B:
0: [ -15   14   31  -68    0   23 -103    6  -60  122  -27  -71  110   21
   27   10  -94   12    6    8   78 -122   60   19  -65  -78  -14   79
   35   -7  141  -13  -31]
1: [ 89 -58  23 -58  65  37 -64 -96 -59  99 -32  25 -95  56 -66  92 -95  24
  32 -88  -9 -44 -19  49  92  77  73  57 -19  37 -70 -48  71]
2: [  14   28  -60   -6    7   25  -35  -10  -76   94  -43  -64  105   29
   37   30  -73  -61   36   58   36 -127   34   -4 -150  -78 -108  114
  -39  -29  202  -67  -90]
3: [  -5   61  -20   36   25 -143   20   33  -50  108 -184 -160  180  -76
  -14  -15 -263 -159 -152   69   60  -40   54   50 -136 -122 -260  105
  -29   29  -64  195   73]
4: [ -94  135  -65 -126  -65  141   37   42  109  113  157 -102  -41  173
  121  183    9   86  136   97   71 -182  -73   24  -61  205  -29  -92
 -106   19  -68  -40  -74]
5: [ -19 -227 -149  -81   72  186  131 -131  -52   47  348   65  -42 -135
  135   22  -16   70  106   13 -136  -83 -172  130  103  245   18  172
   44  -17  -83 -210  -16]
6: [ -64  -35  -14  -44  -11   25  -65   75 -143   51   67  -12  106   44
  109   54 -102   68   47  -28   15  -24   54  -32  -85  -78   66   84
   56  -18  129   -2  -49]
7: [-58  88 -32 -86 -37  62 -22  65  15  88  62 -67 -25 169  70 168 -59  67
  97   6  54 -96  -8  -8 -58  89  17 -45 -70  24 -33   3 -33]
8: [  41   39    7   49   38  150   15  -73 -116   33   76   86  -50   42
   74  122  180   65  111   32 -119   23  -77  -42  -46   67  162  -85
  -53  -80   73  -84  -93]
9: [   5 -205 -105  -72   71   37   -3  -56  -74   58  166   -7   34 -102
   33  -26 -152   -7   32  -75  -26  -75  -37  111   49   19  -58  244
   77   11   43 -146   27]
10: [-105    9   12  -93  -30  199   11  -10  -61   96  228    8   70    0
  198   61   88  162  100   93  -20 -100  -59   10  -33  120  143  -36
   48  -49   51  -56 -107]
11: [ -40 -119  -45  -49   40   -9  -24   78 -109  -13  162   34  -53   58
   63  123 -131   95   56 -172  -40   93  -14   19   63   20  124   67
   57   24 -101    2   72]
12: [  6 -31  48 -49  39  84 -50 -38 -78  67  86  41 -36  18  38  80  19  96
  52 -60 -34   8 -34  22  56  51 158 -16  37 -16 -24 -30  12]
13: [ 110   83   30  -39   29   12  -81  -80  -15  145 -186  -50  -55  130
 -103  109  -97  -57   22    4   60 -131   26   10  -26   26  -41   20
 -108   35   14  -13   20]
14: [  94  -49   86  -21   69   14 -103  -69 -131   75  -71   66  -85   59
  -65   94  -64   58   14 -122  -33   43   13    2   87    7  175   14
   14   16  -47   10   77]
15: [ -88   93 -118  -82  -68   47    7   98   11   87   58 -125   71  168
  114  136 -122    1   96   85   85 -174   23  -17 -175   35 -129   48
  -92   19   90  -25 -101]
16: [ 108  121  -19   61   54 -131   53  -53   -5  120 -289 -122  -11   35
 -125  100 -226 -200 -114   52   22  -35   -3   38  -81    7 -249   19
 -171   58 -209  183  120]
17: [-111  215   96  -60    1   73   14  -49  227  195   94 -248  226 -247
   81 -129  156  -40 -109  220  123 -191  -91  189  -66    3 -218 -135
   61  -71  -16   90  -25]
18: [ 166  133  -45  -14  -12   61   16 -146  -72  194 -325  -33  -92  262
  -91  203 -176 -114   67  154   29 -237   25  -70 -136  148 -121   49
 -281   66    6  -15  -56]
19: [  35   51  168 -152   54   91  -94 -126  128  185   28  -48 -130   -4
  -78   64   16  113  -15  -53   71  -99  -78  147  223  199  127 -127
   26   55 -267   36  140]
20: [-192  -60  -67   29   10  -47   76  136 -112    7  220 -111  331 -265
  235 -111  -97  -10 -100   69  -22   58   -4   65 -155 -170 -138  118
  166  -80   60  122  -25]
21: [ -51  -24  -41  -16   -3   48  -27   58 -144   36   84    2   86   48
  113   72  -57   55   63   -6  -21  -13   27  -40  -99  -50   58   67
   24  -32  121  -18  -65]
22: [-136  -38   79   -8   40   34   27   64  -77   15  244   -3  110 -181
  169   -6   49  138  -61  -37  -67  149  -72   69   58   -1  149  -82
  164  -56 -163  144   65]
23: [ 159    4   99    8   86  -16 -133 -119 -104  111 -212   26  -73   56
 -151   68  -65  -35  -21  -94    3  -10   40    7   47  -52   78   31
  -34   14   21    2   73]
24: [  -3 -200 -193  -74   63   59   64  -57  -23   50  214  -31    9  -80
   54    1 -158  -45   70  -38  -37 -125  -83  126   21   88 -151  265
   18   18   17 -197   -1]
25: [-387  -39  -84 -133  -79  189   25  268   42  -62  716  -74  216 -119
  434    3  224  292  162  -13    4   29 -101   72  -63   -2  159  -72
  258 -130  136 -100 -165]
26: [  58   11   70  -31   44   37 -103  -72  -84  118  -78   -8   30    3
  -31   20  -28    8    3  -19   23  -68   29   20   -8  -50   52   36
   14  -13   88  -16   -1]
27: [  -8   19  -13  -18    3   54  -50    2 -106   87    0  -25   95   33
   67   40  -32   12   44   37   15  -83   29  -21 -110  -55    5   65
   -2  -36  165  -38  -79]
28: [ -12   35   51 -138    0   64  -88  -23   48  146   27  -66  -42   96
   -5   98  -79   81   42  -27   92 -136   -5   60   63  103   50  -18
   -5   49  -69   -8   36]
29: [-180  -80 -132   68   -1 -174  121  253 -200  -78  134  -72  212  -82
  206   55 -305  -16  -96  -52  -62  211   33  -19 -155 -147 -100  124
   84   -4 -146  256   74]
30: [ -39   26  -26   81   47  -22   97   -8  -82   48   37  -62  159 -180
   96  -25  -25  -75  -92   94  -69   50  -58   51 -107  -55 -120   19
   21  -60  -49  118   11]
31: [  46 -181 -140   20  104   18   43  -34  -98  -32  178   59  -77  -48
   19   67  -62  -18   69 -141 -123   68  -87   68   52   32    6  156
   12  -13  -31 -143   38]
32: [  22  -84  159   19  123  -57 -104  -38  -94   41   33   19   48 -209
  -38  -64    8   49 -124 -162  -44  170  -16   99  138 -122  152  -15
  181  -39 -105  114  158]
33: [ 129  109    3   17    5 -112   62  -99 -130  223 -484 -110   63  116
 -107  111 -446 -200 -145  184   53 -161   88  -35 -148   65 -255  122
 -219  116 -193  266   95]
34: [  82 -104  -60  -93   84   88   17 -183   55  149   67  -43  -48  -91
  -54  -13  -92  -48   20    6    4 -187  -98  163  102  158 -121  157
  -17   34  -68 -151   47]
35: [  -3   24  -40    0   10   87  -12  -29  -79   78   40  -26   84    6
   78   37   27   -6   59   69   -9 -102  -10   -6 -122  -27  -26   55
  -21  -53  178  -82 -106]
36: [  61  -18  -16  158  107 -108   69  -48 -162   16 -109  -18  124 -195
  -11  -31  -86 -154 -140   14 -114  137  -23   36  -92 -144 -124   75
    5  -55  -46  137   68]
37: [   3   94   24   29   37  -93   42   32  -27   68 -105  -85    2   16
  -17  116 -154  -56  -91   -1   -2   65  -20   32  -26   17  -74  -63
  -65   33 -258  219  123]
38: [  24  137   62  -99  -14  109  -80  -77   65  185  -58  -92   -3   98
  -18   78   22   22   51   84  101 -213   -6   38  -31   78  -18  -52
  -73    6   53  -43  -49]
39: [-214   -7   -8 -121  -44  177   -6  113    3   25  425  -30  104  -31
  270   49  142  226  124   13    3  -33  -73   38  -17   67  167  -70
  137  -74   61  -66 -104]
40: [ -73  -86   96  -58   12  129  -70    1 -200   63  161   83  102  -50
  160   13   26  190   40  -20  -54   30   12  -21   17   -9  273   21
  149  -55   86   -1  -43]
41: [   4 -120  -52  -67   63   55  -24  -35  -34   53  161    2  -23  -39
   27   32  -68   39   52  -88  -22  -41  -52   88   70   48   23  117
   53    3   -8 -110   31]
42: [  29   40 -127   68   33   -5    1   25  -52    9    2  -52   49   40
   17   68    8 -110   60    2  -22  -37  -13   -9 -176 -108 -141   78
  -81  -53  194  -95  -87]
43: [ -38  -12   17 -104   20   33  -83   31   25   71  121  -48  -36   53
   19   86  -47   84   52 -105   53  -42  -18   69   67   37   72    1
   40   19  -52  -28   42]
44: [-66  -7 -25 -36  -3  48 -44  60 -90  44 109 -28  90  25 108  56 -23  59
  57 -13   9 -27  18 -12 -80 -56  45  42  43 -35 112 -26 -60]
45: [ 198  210  -27   77   41  -13  144 -219   25  216 -414 -108  -60   75
 -148  136 -158 -256  -82  252  -11 -190  -67   24 -130  183 -315  -22
 -322   62 -214  132   39]
46: [ -8  36 -36  -8  12  69 -20  -8 -42  65  52 -38  51  19  57  52  37   1
  61  33  -2 -78 -16   9 -90 -25 -19  25 -22 -45 136 -75 -83]
47: [  -3 -106  -39   52   34   62  -11   -6 -267   20   54   75  146  -50
  130    4  -29   24   39   20  -98   26   29  -61 -128 -111   87  147
   58  -78  235  -59 -103]
48: [  94  106   79  -86   31  124  -78 -150   77  179  -68  -39 -106   86
  -80   95   69   21   60   38   53 -182  -52   62   54  138   32  -77
  -88   12  -21  -80   -5]
49: [-174  -30  -51  -68  -31  114    5  108  -64   20  319  -31  149  -46
  237   29   52  139   90   20   -7  -25  -30   15  -85  -15   83   21
  114  -71  122  -56 -105]
50: [-279 -283 -229 -143   -6  229  156   79  -31  -21  728   -5  189 -258
  404  -80   38  190  145   37  -93  -78 -168  154    5  147   12  214
  232  -86   81 -243 -131]
51: [-104  -49  -41   54   37  -69  110  130 -143  -57  151    9   33  -52
  144  121 -120   52  -43  -76 -119  235  -58    2  -12    9   69  -31
   44   -9 -267  198  101]
52: [ 169   73   73  -28   67   -5 -112 -133   -6  150 -246  -28 -123  127
 -183  113  -80  -65    4  -44   49 -105   18   31   38   32   -7   -2
 -117   46  -36  -10   71]
53: [ 183  139   26   52   48 -157   11 -131  -49  211 -514 -140   28   60
 -206   69 -346 -263 -168  117   73 -136   70   19 -113  -17 -308   85
 -210   95 -156  219  121]
54: [-214   71 -146  -73  -59  184   88  128   87   -2  446  -80   63   30
  281  116  183  130  182   80  -10  -82 -129   32 -116  120    1  -85
    8  -83   76 -132 -166]
55: [ 172  174  -62   26   35  -25  -40 -101   61  133 -287 -104 -116  206
 -180  166  -69 -189   53   39   66 -172    3    1 -120   18 -216   10
 -255   38   51  -64  -17]
56: [ 498  184   17  333  208 -153  107 -401 -133  152 -785   18 -172   -9
 -427   99  -81 -498 -184  139 -167   16  -53  -16 -129  -28 -338   20
 -410    5 -133  119  123]
57: [  86  -14   73   28   84   54  -76  -91 -103   55   -9   63  -47  -19
  -35   49   93   28   27  -78  -65   48  -30   14   43  -29  144  -23
   19  -50   45  -51   10]
58: [-42  48 -33 -43 -13  56 -26  40 -47  70  56 -47  43  83  80  97 -38  35
  69  23  23 -74   5 -11 -89   3   1  14 -26 -14  69 -21 -58]
59: [  36  -16  184  -49  104   50  -90 -111   20  101   71   10  -55 -142
  -49  -11  104   98  -63 -109  -21   68  -83  135  204   48  184 -114
  115  -19 -181   50  142]
60: [-290    3  -86   36    2   74  170  193   25  -95  552  -69  177 -243
  350    6  206  134   21   27 -115  185 -174   93  -68   14   29 -134
  165 -138 -115   71  -47]
61: [-245   54  -83 -137  -87   75  -21  207   79   36  344 -155  158   41
  239   63   -3  133  104   20  112 -114   -9   48 -112   -9  -33   -7
   84  -32   98  -33 -107]
62: [-111   54   30 -120  -25  129  -47   49   40   85  218  -52   26   44
  132   82   70  153   92    2   50  -84  -43   42   11   82  111  -80
   52  -22    2  -35  -42]
63: [  57   49   10   -6   24   54  -55  -66  -69  116  -84  -28   35   48
   -9   53  -15  -30   32   50   17 -109   17   -6  -85  -27  -18   42
  -51  -24  136  -51  -59]
64: [-51   5  61 -73  12  72 -98  -4 -40 109  89 -52 116 -57  73 -21  24  72
  17   8  52 -91  13  45 -20 -58  55  29  91 -39 139 -34 -45]
65: [  33  -40  -26   30   35   40  -25  -16 -183   42  -13   45   38   37
   49   76  -46    9   49  -16  -61    6   21  -46  -84  -52   68   80
  -14  -37  123  -38  -48]
66: [  71  126   20  -73  -17   70  -50  -83   -1  187 -169  -69  -30  169
  -43  132  -90  -26   52   98   78 -212   19  -10  -76   98  -51   -3
 -143   41   28  -12  -41]
67: [  86  112   49  -14   28  126  -44 -114  -13  126  -63    4  -68   93
  -28  114  112   16   81   58   -2 -112  -40   -5  -29   81   63  -79
  -97  -28   63  -73  -65]
68: [-138  -35  -25   41   24   -3  102   69 -123   16  173  -45  210 -205
  198  -33  -53   22  -80   69  -73   97  -51   45  -86  -49  -31   29
  109  -65  -70  147    7]
69: [  28   49  133  -24   56  -62  -63   -6  -23   85  -78  -26  -54    6
  -59   97  -89   43  -85 -102   13   95   -9   55  106   20  102 -103
   20   37 -263  189  167]
70: [ -13 -107   52 -104   87   78  -52  -88   49   88  211  -20  -22 -155
    9  -41   32   83   -4 -101   -3  -29  -94  171  181   76   75   33
  131   -9 -100  -76   87]
71: [-68  28 -19 -49 -10 126 -10   8 -35  78 158 -31  77   3 134  48  67  72
  79  61   1 -92 -36  15 -73  31  40  -1  21 -54 116 -70 -98]

[-54 -20  78 -33 105 -18  22 128 -10  19   1 -92 -40 -35  -8  -9  72  13
  88 -65  32 -62 -29 -82  -3  17]
13
[   8  129  158   32   24  -97  150  243  -37   49   74 -144  127 -222
  -98 -235   75  -90  -47 -201   71  -19   52  -93   59  143]
0
[ -23 -146  -47  -16  306   93  -51   -3  -13  182 -276 -117 -152 -417
   93  279 -180 -153  183   46 -385  -28 -530 -383  -66 -220]
39
[-182  249  379 -241 -204 -145  117  266   49 -171  516 -178  147  408
 -194 -532  500   94    2 -228  592   28  734  316  118  429]
42
[ -69  -92  -50 -182  226  -14   32  -18  -31  107 -149  -65 -164 -144
  157  190  -38  -32   24 -104 -146 -139 -276 -173  144 -141]
41
[  87  -52 -119  -66  -82  -61  -65   96   56  116  120  108  123  182
 -182  -66   21  -63  242   92  143  114  187  195 -274   79]
16
[  45  -64 -105 -136  151   31 -120   14  -13  202 -154  -24  -95   -8
   47   88   64   69  210  -40   16  -38  -81 -190   -9   67]
7
[  99    1 -130 -180  -24  -10 -193   38  -49  138 -114   87 -146  226
  -26  133  170  266  346 -142  118   17   96  -41    7  178]
4
[ -48   -5   71 -115  214   13   58   83   12  186  -28 -186   36 -282
   45 -115   10 -173  -16  -44  -33  -44 -123 -235   22   22]
6
[-159  -57  165   10  178  -10   92  164   37  -70   88 -151  -33  -57
   15  -74   26  -52  -35   10   24 -127  -68  -44  -67  -96]
57
[ -54   86  -32 -435   -6 -120   18  -27  -80   81   10   23 -174   84
  120   87  118  118   17 -325   32  -80   40   52  307   48]
24
[   7   63   29 -231  -23    0 -139   77  -30   93   -3  -20 -129   52
  -48   50  111  130  258 -141    9   65   37  -52  -13  125]
54
[ -67   22  108  -91  132   -9   48  117   16   98   37 -160   32 -172
  -13 -121   59 -111   30  -64   19  -27  -33 -141    7   52]
44
[  29  -80  -49   23  179   19  -36   72  -35  118 -190  -56  -88 -170
   27  149  -23    8  171  -41 -130  -57 -241 -235  -16  -47]
62
[  -2  -60  -97 -126  169  -30   -7   47  -44  112 -132   -3 -127  -15
  124   81   -6   96    7 -120    6 -169 -123 -115   71  -45]
1
[   2  103  -13 -191 -142 -182   49  120 -106  -77   38  114 -121  211
  -14   87  123  240   67 -353  100  -76  137  190  216   70]
34
[  53 -122 -104  -47   10    4  -87   53   78  139   48   65   66   -3
 -155   65  -95 -178  302  181  -69  150  -51   74 -344  -68]
60
[ -65   68  184   49   49  -81  144  239   -7  -51  130 -139   78  -66
  -80 -206  106  -37  -38 -125  124  -65  100  -10   12   87]
26
[-252  -24  298  -84 -148   -6  -14  247  170 -271  571  -21   55  216
 -288 -170 -127 -173  140  295   -8  176  164  484 -639 -225]
56
[  88   44  -72   48  -43 -179  117  188  -98  -20  -53  105   -6   85
  -24   13   41  169  -17 -273  110 -141   63   81  123   49]
70
[-138  123  287 -118   13  -50  113  187   17  -27  216 -216   68 -131
 -102 -230  146 -129   17 -130   71   42  107  -15   41  111]
2
[ -94  101  212  -37  -89  -72    8  261   -3 -163  220  -72  -24  292
 -125 -196  265  222  109 -154  299  -46  338  145  -30  195]
67
[  53  -82  -32  266  138 -107  208  234    9   42    3  -25  197 -220
  -77 -137 -161 -196 -128   31    1 -116 -109  -16 -170 -111]
32
[ 157  212  237  452 -463 -235  199  503  -44 -277  317  100  354   27
 -579 -221   66  -54  268 -156  102  289  348  386 -293  204]
17
[  31  -68  -37  -49    7  -35   11   85   87  139  124    7  161  -91
 -169  -67  -94 -280  179  147  -40  148   -8   90 -302  -42]
68
[-100 -110   56  -94  253   79  -26    6   40  124  -86 -167  -90 -251
   52  118  -38 -170  155   71 -189  -13 -291 -252  -56 -124]
58
[  15   63  106   -5  -76 -107  151  172   72  108  240  -77  309 -223
 -251 -261  -25 -395   78   34   10  207  116  107 -193   75]
20
[ 215  194 -105  -31 -191 -210   10  260 -123   74   11  140   76  341
 -104 -246  294  390   39 -412  478 -108  486  129  169  438]
28
[-224  -90  178 -148  185   85  -68   80   75  -59  105 -166 -164   30
   30   38   36   -6  134  111  -46  -52 -107  -55 -168 -132]
8
[ -61   14 -118 -481  -41  -95 -107  -64  -65   31  -10  133 -297  328
  140  230  110  288  138 -273   60 -101   58  161  213   -8]
5
[ -91  -52  103   53  206  -17  116  172   12   -1   10 -146    4 -158
   29  -87  -28  -75  -81  -23   -7 -153 -125 -124  -35  -84]
23
